Below is a small trained network, with its code and all its weights. Each question gives an input and a class and asks what happens when units are switched off, that is, made to give their printed mean instead of their output.

import numpy as np


def w(rows, s, z=0):
    codes = np.array(rows[::2]) - 128.0
    scale = np.full(codes.shape[1], s)
    scale[-1] = z or s
    return codes * scale


def norm(h):
    return h / np.sqrt((h * h).mean(-1, keepdims=True) + 1e-5)


def f(y):
    return np.maximum(y, 0)


def log_softmax(a):
    a = a - a.max(-1, keepdims=True)
    return a - np.log(np.exp(a).sum(-1, keepdims=True))


def net(x, mask):
    res = np.array(x, float).reshape(1, 5) / 4 @ E
    u = 0
    for l in range(4):
        y = f(norm(res) @ A[l][:, :-1].T + A[l][:, -1])
        res = res + np.where(mask[u : u + 5], y, B[l][:, -1]) @ B[l][:, :-1]
        u += 5
    return log_softmax(norm(res)[-1] @ U[:, :-1].T + U[:, -1])


A, B = {}, {}
E = w([
[109,96,105,63,132,152,253],'x0',
[35,97,101,224,2,97,71],'x1',
[104,222,94,163,158,165,17],'x2',
[246,117,113,117,46,76,160],'x3',
[114,129,100,224,133,34,115],'x4',
],0.0036)
A[0] = w([
[150,113,213,108,118,128,153,189],'L0N1',
[103,103,110,1,166,115,120,246],'L0N2',
[139,117,141,139,115,113,61,209],'L0N3',
[119,130,101,122,123,182,167,232],'L0N4',
[127,97,170,151,92,109,134,134],'L0N5',
],0.0088,0.0011)
B[0] = w([
[156,253,67,171,99,142,139,210],'L0N1',
[52,218,176,217,19,108,147,253],'L0N2',
[178,151,69,26,167,106,116,229],'L0N3',
[31,122,189,123,136,136,67,204],'L0N4',
[174,72,76,163,140,126,203,201],'L0N5',
],0.0063,0.0039)
A[1] = w([
[129,141,102,41,37,150,171,168],'L1N1',
[135,82,103,254,202,157,132,12],'L1N2',
[162,161,64,34,95,144,71,87],'L1N3',
[234,191,97,102,69,54,157,254],'L1N4',
[123,71,58,189,146,138,180,112],'L1N5',
],0.0054,0.00092)
B[1] = w([
[253,171,133,231,113,128,144,186],'L1N1',
[213,148,177,83,156,120,204,150],'L1N2',
[128,163,115,54,10,29,119,183],'L1N3',
[46,104,166,194,183,154,120,253],'L1N4',
[148,40,132,161,165,117,78,166],'L1N5',
],0.0061,0.0059)
A[2] = w([
[118,137,229,157,200,124,205,48],'L2N1',
[67,70,98,84,110,47,40,133],'L2N2',
[59,150,81,178,160,102,96,253],'L2N3',
[55,156,200,127,173,58,66,88],'L2N4',
[2,100,190,114,146,149,143,2],'L2N5',
],0.0044,0.00086)
B[2] = w([
[151,143,123,127,55,196,23,211],'L2N1',
[161,111,188,163,200,116,176,207],'L2N2',
[166,109,64,61,154,162,178,254],'L2N3',
[102,126,85,81,130,101,84,231],'L2N4',
[107,100,53,2,42,223,158,186],'L2N5',
],0.0066,0.0035)
A[3] = w([
[3,157,48,114,168,34,39,205],'L3N1',
[34,137,120,101,137,140,137,11],'L3N2',
[90,183,106,123,186,110,78,246],'L3N3',
[153,27,138,193,141,151,181,200],'L3N4',
[122,175,99,96,202,73,173,128],'L3N5',
],0.0062,0.0012)
B[3] = w([
[229,101,180,95,156,113,120,254],'L3N1',
[62,101,116,13,111,193,163,168],'L3N2',
[146,3,203,61,227,83,121,214],'L3N3',
[66,122,17,181,209,175,137,204],'L3N4',
[114,135,199,97,174,173,109,175],'L3N5',
],0.0061,0.0056)
U = w([
[50,118,114,15,53,204,135,128],'0',
[114,51,10,243,182,132,143,142],'1',
[103,255,195,251,83,173,122,156],'2',
[200,134,114,136,15,28,76,5],'3',
[222,94,175,70,218,88,35,195],'4',
],0.0072,0.0029)

Each question gives the input, the list of numbers given to net, and the class t.
The units are the neurons (one row each of A and B). Each row of codes is followed by its name. A weight is (code - 128) times the scale printed after its matrix; where a second scale follows, it is the last column's (A, B and U).
mask holds one flag per neuron, layer by layer. A switched-off neuron (its flag False) gives its mean, the last column of its row in B, instead of its output. The means were averaged over made-up inputs and are rounded, as every weight is.
A unit's drop is (log p(t) with every unit on - log p(t) with that unit switched off) / (log p(t) with every unit on - log p(t) with every unit switched off).
The circuit of an input: a set's keep is (log p(t) with only the set's units on - log p(t) with every unit switched off) / (log p(t) with every unit on - log p(t) with every unit switched off). Starting from the 12 units with the biggest drops (on a tie, the unit counted first), units are removed one at a time, each time the one whose removal leaves the highest keep (on an exact tie, the one counted first), for as long as the keep stays at least 0.8.
units of the circuit, in order: the units of the circuit, biggest drop first
unit that matters most: the unit with the biggest drop
k most important neurons: the k neurons with the biggest drops, biggest first
top k neurons in layer l: the k neurons of layer l with the biggest drops, biggest first
drop when u is switched off: that unit's drop, to one decimal
input [-8,6,-6,0,-4], class 1: most important neuron : L0N5
input [-2,-5,-2,4,7], class 1: 3 most important neurons : L0N3, L0N4, L1N3
input [-6,8,-1,-2,7], class 4: units of the circuit, in order : L0N3, L3N1
input [-2,-4,1,-2,-2], class 0: units of the circuit, in order : L1N1, L0N3, L2N5
input [5,-7,-8,-8,-7], class 2: units of the circuit, in order : L0N2, L0N1
input [2,-2,-8,-4,2], class 2: units of the circuit, in order : L0N1, L0N2
input [2,-8,-7,-6,2], class 2: 2 most important neurons : L0N2, L0N1
input [1,5,1,-8,3], class 4: top 3 neurons in layer 2 : L2N4, L2N2, L2N1
input [1,-7,4,-4,1], class 0: 2 most important neurons : L2N5, L0N2
input [-5,2,3,6,-7], class 3: 2 most important neurons : L1N3, L1N1
input [7,1,0,-8,5], class 0: drop when L2N5 is switched off : 0.2
input [-2,3,-1,-2,-3], class 3: 2 most important neurons : L0N3, L1N3
input [2,8,3,-5,5], class 4: drop when L2N3 is switched off : -0.1
input [1,-6,-8,4,8], class 1: unit that matters most : L3N4
input [-8,5,3,5,7], class 4: drop when L0N3 is switched off : 0.3
input [-4,-6,-6,-3,1], class 2: 2 most important neurons : L0N1, L0N2
